Here is a tiny trained network, its code and every weight. The questions are about switching its units off for an input and a class, where a switched-off unit gives its printed mean instead of its output.

import numpy as np


def w(rows, s, z=0):
    codes = np.array(rows[::2]) - 128.0
    scale = np.full(codes.shape[1], s)
    scale[-1] = z or s
    return codes * scale


def f(y):
    return np.maximum(y, 0)


def log_softmax(a):
    a = a - a.max(-1, keepdims=True)
    return a - np.log(np.exp(a).sum(-1, keepdims=True))


def net(x, mask):
    res = np.array(x, float).reshape(1, 8) / 4 @ E
    y = f(res @ A[0][:, :-1].T + A[0][:, -1])
    res = res + np.where(mask, y, B[0][:, -1]) @ B[0][:, :-1]
    return log_softmax(res[-1] @ U[:, :-1].T + U[:, -1])


A, B = {}, {}
E = w([
[125,218,229,49,116,186,200,36,219,99,91],'x0',
[74,164,189,100,113,121,132,148,78,150,194],'x1',
[91,151,140,128,136,137,116,118,98,86,151],'x2',
[49,152,185,131,215,54,132,237,200,77,112],'x3',
[123,2,216,205,103,231,225,127,145,70,116],'x4',
[113,100,131,124,107,110,110,117,157,154,133],'x5',
[122,150,129,139,127,105,153,137,89,109,102],'x6',
[122,133,123,126,128,148,115,125,137,128,138],'x7',
],0.0065)
A[0] = w([
[113,194,137,47,196,142,87,99,122,179,158,110],'N1',
[86,102,81,208,132,137,128,207,69,170,183,30],'N2',
[102,177,254,80,112,166,216,33,213,105,81,33],'N3',
[111,24,86,192,153,135,99,206,84,93,168,62],'N4',
[55,168,161,138,223,67,126,187,177,124,144,128],'N5',
[108,18,219,217,100,226,208,167,138,59,145,76],'N6',
[56,16,238,192,66,193,183,174,146,90,115,2],'N7',
[46,88,239,115,186,113,130,212,208,93,91,105],'N8',
[133,154,148,119,73,192,127,23,20,200,177,143],'N9',
],0.0063,0.0038)
B[0] = w([
[49,191,147,130,56,103,83,153,202,112,138,171],'N1',
[185,169,148,227,92,93,166,123,136,55,203,173],'N2',
[253,202,193,206,83,75,150,68,118,93,205,228],'N3',
[164,210,202,213,66,183,168,44,178,73,184,197],'N4',
[112,45,90,108,178,193,196,140,55,172,98,196],'N5',
[2,172,79,19,158,84,74,154,154,74,44,254],'N6',
[83,218,27,37,45,84,131,165,221,77,124,223],'N7',
[84,47,183,156,189,232,170,88,104,143,136,217],'N8',
[51,83,96,96,216,238,184,32,62,231,93,201],'N9',
],0.0066,0.0099)
U = w([
[96,200,44,2,154,52,79,187,130,105,96,136],'0',
[217,167,208,210,93,124,163,108,119,68,196,3],'1',
[118,89,167,90,164,142,121,125,96,111,90,237],'2',
[117,24,141,97,226,207,186,105,82,132,56,4],'3',
],0.0071,0.0044)

Each question gives the input, the list of numbers given to net, and the class t.
The units are the neurons (one row each of A and B). Each row of codes is followed by its name. A weight is (code - 128) times the scale printed after its matrix; where a second scale follows, it is the last column's (A, B and U).
mask holds one flag per neuron, in row order. A switched-off neuron (its flag False) gives its mean, the last column of its row in B, instead of its output. The means were averaged over made-up inputs and are rounded, as every weight is.
A unit's drop is (log p(t) with every unit on - log p(t) with that unit switched off) / (log p(t) with every unit on - log p(t) with every unit switched off).
The circuit of an input: a set's keep is (log p(t) with only the set's units on - log p(t) with every unit switched off) / (log p(t) with every unit on - log p(t) with every unit switched off). Starting from all 9 units, units are removed one at a time, each time the one whose removal leaves the highest keep (on an exact tie, the one counted first), for as long as the keep stays at least 0.8.
circuit, biggest first: the units of the circuit, biggest drop first
most important unit: the unit with the biggest drop
k most important neurons: the k neurons with the biggest drops, biggest first
drop of u: that unit's drop, to one decimal
input [5,2,1,4,5,8,-4,2], class 0: circuit, biggest first -> (N7)
input [-1,0,2,3,-1,2,8,-4], class 3: 3 most important neurons -> (N7, N6, N3)
input [1,5,8,-2,5,1,5,-3], class 0: 2 most important neurons -> (N7, N6)
input [4,3,8,0,4,-5,8,-8], class 0: circuit, biggest first -> (N6, N7)
input [-6,0,-3,8,1,1,8,-3], class 3: 3 most important neurons -> (N5, N3, N8)
input [-6,-2,7,8,2,-3,-5,-8], class 3: 2 most important neurons -> (N5, N3)
input [7,-7,-4,0,-1,-6,-1,4], class 1: 2 most important neurons -> (N3, N6)
input [-7,-3,-8,-3,-4,-5,2,0], class 1: circuit, biggest first -> (N6, N2)
input [6,-5,7,6,-4,4,7,-3], class 1: 3 most important neurons -> (N3, N6, N9)
input [-5,-4,-8,-4,7,-1,-3,-1], class 0: circuit, biggest first -> (N6, N7)
input [2,3,-1,-4,-2,0,0,3], class 3: 3 most important neurons -> (N9, N7, N6)
input [6,-6,7,4,-4,2,1,1], class 1: 2 most important neurons -> (N6, N3)
input [5,-3,4,3,1,1,7,1], class 1: 3 most important neurons -> (N3, N9, N6)
input [-3,4,8,8,-7,4,6,3], class 3: most important neuron -> (N5)
input [-8,-3,-1,-8,-7,0,6,-4], class 1: 2 most important neurons -> (N6, N2)
input [1,4,-4,-7,-4,1,8,5], class 3: 2 most important neurons -> (N9, N7)
input [-5,2,-5,7,8,-5,2,7], class 0: 3 most important neurons -> (N7, N6, N9)
input [-3,0,6,6,3,3,7,7], class 3: 4 most important neurons -> (N8, N5, N3, N1)
input [-5,-1,7,-7,-3,4,-7,-4], class 3: drop of N6 -> 0.1
input [7,-1,2,6,4,-8,-8,6], class 1: most important unit -> N3
input [-3,1,-3,2,5,0,0,0], class 0: drop of N3 -> 0.1
input [0,-3,2,7,4,-6,4,-1], class 3: drop of N8 -> 2.0
input [1,-3,-8,0,3,6,4,1], class 0: drop of N4 -> 0.2
